Below are the code and all the weights of a small trained network. Each question names an input and a class and asks about switching units off, where a switched-off unit gives its printed mean instead of its output.

import numpy as np


def w(rows, s, z=0):
    codes = np.array(rows[::2]) - 128.0
    scale = np.full(codes.shape[1], s)
    scale[-1] = z or s
    return codes * scale


def f(y):
    return np.maximum(y, 0)


def log_softmax(a):
    a = a - a.max(-1, keepdims=True)
    return a - np.log(np.exp(a).sum(-1, keepdims=True))


def net(x, mask):
    res = np.array(x, float).reshape(1, 4) / 4 @ E
    y = f(res @ A[0][:, :-1].T + A[0][:, -1])
    res = res + np.where(mask, y, B[0][:, -1]) @ B[0][:, :-1]
    return log_softmax(res[-1] @ U[:, :-1].T + U[:, -1])


A, B = {}, {}
E = w([
[84,150,123,200,2],'x0',
[50,70,52,195,180],'x1',
[166,140,194,190,188],'x2',
[73,206,154,67,163],'x3',
],0.0068)
A[0] = w([
[131,82,70,163,101,240],'N0',
[191,151,186,108,94,158],'N1',
[87,140,98,100,113,187],'N2',
[129,65,81,104,210,253],'N3',
[158,146,219,108,117,142],'N4',
[114,147,141,191,74,145],'N5',
[150,155,200,115,151,148],'N6',
[207,129,154,93,79,136],'N7',
[203,114,179,109,190,142],'N8',
[140,76,72,158,109,224],'N9',
[101,206,132,24,136,144],'N10',
[113,157,114,13,148,129],'N11',
[208,143,163,99,73,130],'N12',
[144,67,77,160,120,224],'N13',
[161,86,83,111,86,165],'N14',
[125,127,146,231,64,180],'N15',
[181,150,217,112,149,138],'N16',
[172,113,177,111,170,132],'N17',
[163,167,234,107,154,143],'N18',
[196,126,171,118,196,159],'N19',
[162,156,169,110,70,105],'N20',
[109,203,126,24,140,140],'N21',
[183,178,255,104,153,133],'N22',
[202,137,171,99,97,175],'N23',
[83,142,98,104,78,186],'N24',
[156,159,213,110,151,144],'N25',
],0.0085,0.004)
B[0] = w([
[65,125,98,94,166,237],'N0',
[192,69,96,119,157,202],'N1',
[76,155,147,108,123,189],'N2',
[115,124,43,162,192,254],'N3',
[198,81,124,125,121,192],'N4',
[38,223,145,185,113,198],'N5',
[177,132,141,154,99,187],'N6',
[148,39,39,100,219,196],'N7',
[177,196,80,218,132,211],'N8',
[80,114,97,82,173,226],'N9',
[91,156,210,113,68,220],'N10',
[59,180,180,115,103,207],'N11',
[151,47,65,102,192,199],'N12',
[86,109,91,82,173,226],'N13',
[41,122,92,90,187,190],'N14',
[50,203,112,171,141,234],'N15',
[253,136,132,191,108,201],'N16',
[163,184,115,192,125,185],'N17',
[206,122,152,158,91,210],'N18',
[164,179,92,195,131,213],'N19',
[135,64,109,86,157,177],'N20',
[89,159,205,119,71,217],'N21',
[254,99,165,160,68,226],'N22',
[189,72,84,131,167,206],'N23',
[79,142,146,88,122,205],'N24',
[232,131,155,169,61,196],'N25',
],0.007,0.0062)
U = w([
[43,254,177,115,77,222],'0',
[119,42,32,100,224,163],'1',
[183,48,194,56,58,6],'2',
[239,166,135,207,93,100],'3',
],0.0077,0.0023)

Each question gives the input, the list of numbers given to net, and the class t.
The units are the neurons (one row each of A and B). Each row of codes is followed by its name. A weight is (code - 128) times the scale printed after its matrix; where a second scale follows, it is the last column's (A, B and U).
mask holds one flag per neuron, in row order. A switched-off neuron (its flag False) gives its mean, the last column of its row in B, instead of its output. The means were averaged over made-up inputs and are rounded, as every weight is.
A unit's drop is (log p(t) with every unit on - log p(t) with that unit switched off) / (log p(t) with every unit on - log p(t) with every unit switched off).
The circuit of an input: a set's keep is (log p(t) with only the set's units on - log p(t) with every unit switched off) / (log p(t) with every unit on - log p(t) with every unit switched off). Starting from the 12 units with the biggest drops (on a tie, the unit counted first), units are removed one at a time, each time the one whose removal leaves the highest keep (on an exact tie, the one counted first), for as long as the keep stays at least 0.8.
circuit, biggest first: the units of the circuit, biggest drop first
top k neurons: the k neurons with the biggest drops, biggest first
drop when u is switched off: that unit's drop, to one decimal
input [6,0,0,-7], class 0: circuit, biggest first	(N5; N15)
input [1,-5,-7,-1], class 1: circuit, biggest first	(N7; N12)
input [-7,-4,-8,1], class 0: circuit, biggest first	(N11)
input [4,-3,-1,1], class 2: circuit, biggest first	(N3; N8; N19)
input [0,-2,-2,4], class 2: top 3 neurons	(N15; N5; N8)
input [7,1,-6,-6], class 0: top 2 neurons	(N5; N15)
input [8,6,-3,-6], class 0: top 2 neurons	(N5; N15)
input [-7,-4,-6,5], class 3: drop when N10 is switched off	-0.4
input [-5,-5,-4,6], class 3: drop when N10 is switched off	-0.1
input [-7,2,5,1], class 3: drop when N15 is switched off	0.0
